Read these off the row that follows.
1) The entry just left of 9?
2) The first entry?
3) The third entry from the right?
(4, 1, 5, 4, 9, 5, 4)
1) 4
2) 4
3) 9

((-86.991, -39.550, -85.592, -199.723, -208.122, -175.258, 104.303, -205.315, -43.627, 48.718, 56.687, -149.530, -154.985, 13.321), (70.693, -103.607, 81.599, -134.876, -4.990, 99.255, -52.864, -191.333, -2.849, 8.084, 16.356, -107.719, -75.370, -162.501), (-136.686, 0.547, -21.466, 81.275, 43.498, 34.677, 14.213, -90.957, -28.035, -55.614, -89.582, -80.880, 22.510, 19.911), (78.017, -24.397, -98.439, -21.649, -93.685, -34.892, -96.282, 119.840, -69.025, 64.383, -234.691, -59.583, 42.946, -83.999), (-84.680, -25.504, 31.710, -40.557, -18.596, -149.422, -145.559, -87.187, -102.521, -6.335, 32.962, 22.259, -44.527, -42.405), (-102.151, -151.141, -53.778, -148.687, 64.888, -76.821, -135.542, 29.289, -4.426, -65.571, -37.562, -123.356, -84.715, -73.016), (-3.954, -94.688, -160.204, -230.651, -52.379, 150.720, -11.994, -44.270, -105.502, 7.755, -30.537, 14.268, -99.985, -29.308), (-152.216, -113.511, -0.733, -127.659, 121.902, -2.873, -123.646, -97.635, -142.993, 149.388, 52.837, -199.887, -100.342, -29.160), (1.201, -158.615, 47.000, 177.051, -57.773, -67.359, -22.476, -69.877, -102.443, -38.722, -144.021, -104.633, 145.193, 62.587), (-146.019, -83.365, -163.044, -21.212, -69.798, 123.495, -0.916, -93.472, -60.869, -2.656, -82.480, -65.712, -33.178, -125.218), (-52.631, -36.358, -55.330, -49.110, 72.711, -88.913, -114.028, 1.344, -76.711, -133.620, -24.531, -18.218, -53.791, 108.176))
The entry just left of 14.268 -> -30.537
The entry just right of -97.635 -> -142.993
Report the entry just right of -142.993.
149.388
Report the third smallest entry.
-208.122
Report the entry just right of the smallest entry.
-59.583
The second entry in reading order -> -39.550
Report the entry just left of -21.466.
0.547
Report the 3rd entry in reading order.
-85.592
Report the entry just right of -65.712.
-33.178
The maximum -> 177.051
The second largest entry is 150.720
The entry just right of -34.892 is -96.282
Report the entry just right of 1.201.
-158.615
The entry just right of -134.876 is -4.990
Report the smallest entry.
-234.691

Read these off the grid that follows.
1) Report the smallest entry in the last row.
2) Report the top entry of the column that holds the largest entry.
3) Report the entry just left of -7.
4) Report the entry just right of the largest entry.
5) Report the largest entry in the first column.
6) Report the entry just left of -34.
7) Report the smallest entry in the first column.
8) Report the second entry from the end, reading row by row.
[[-27  20   9 -30 -21 -26  -1 -29]
 [-13  13   0 -31 -22 -34   9 -28]
 [-24  13   3 -40 -29 -26   1 -35]
 [ 24 -46  26 -12 -10  -7   9  -6]
 [ 17  29  11  -9  -5 -48   8   2]]
1) -48
2) 20
3) -10
4) 11
5) 24
6) -22
7) -27
8) 8

Questions about the matrix below.
1) Find the first entry in reading order.
2) Find the entry just right of -44.
3) Find the entry just left of 19.
4) Find the entry directly below the smallest entry.
5) Find the second smallest entry.
6) Find the first entry of the largest entry's row.
7) Find the entry in the top-right corner.
8) Find the entry in the bottom-right corner.
[[-14   1  -8  10 -21 -18 -24  -3 -24 -34 -26 -23 -25]
 [-11 -36 -12  19 -10 -35 -12  33 -13 -34 -22  39 -21]
 [ -1 -21   4 -21  -5 -34   0 -23  -4 -40 -10 -31  -9]
 [-32  -8 -20   4 -18 -10 -11   8 -11 -21  -9  -3  -9]
 [-28  -2 -14 -26 -13 -15  -9 -32 -12 -12 -12 -49 -10]
 [-27  -9 -24 -11 -30   9 -25   0 -23  15 -23  -3 -25]
 [-26  -2 -22  -2 -25  -2 -27  -2 -33   0 -29   4 -32]
 [ -9   1  -6  -7  -7 -19 -10 -23  -4 -33  -1 -41  -1]
 [  3 -25  -8 -10  -4 -30  -2 -28   1 -44   0 -39   6]
 [-22   1 -34  -1 -33   0 -22  -2 -19   0 -19  -5 -16]]
1) -14
2) 0
3) -12
4) -3
5) -44
6) -11
7) -25
8) -16

x = [2390 7998 7049 5674]
Which number is the entry just left of 5674?
Answer: 7049
The smallest entry: 2390

data = [-4, -47, 23, 0, 17, 26, -1, 8, 17, -31, 0, 0, 2, -20, 35]
What is the centre entry?
Answer: 8
What is the smallest entry?
Answer: -47
The entry just left of -1 is 26

Questions about the row below.
1) Find the first entry from the left.
2) Find the second-last entry.
3) Find the fourth entry.
8	3	7	3	5	1	1	1	2	6	5
1) 8
2) 6
3) 3
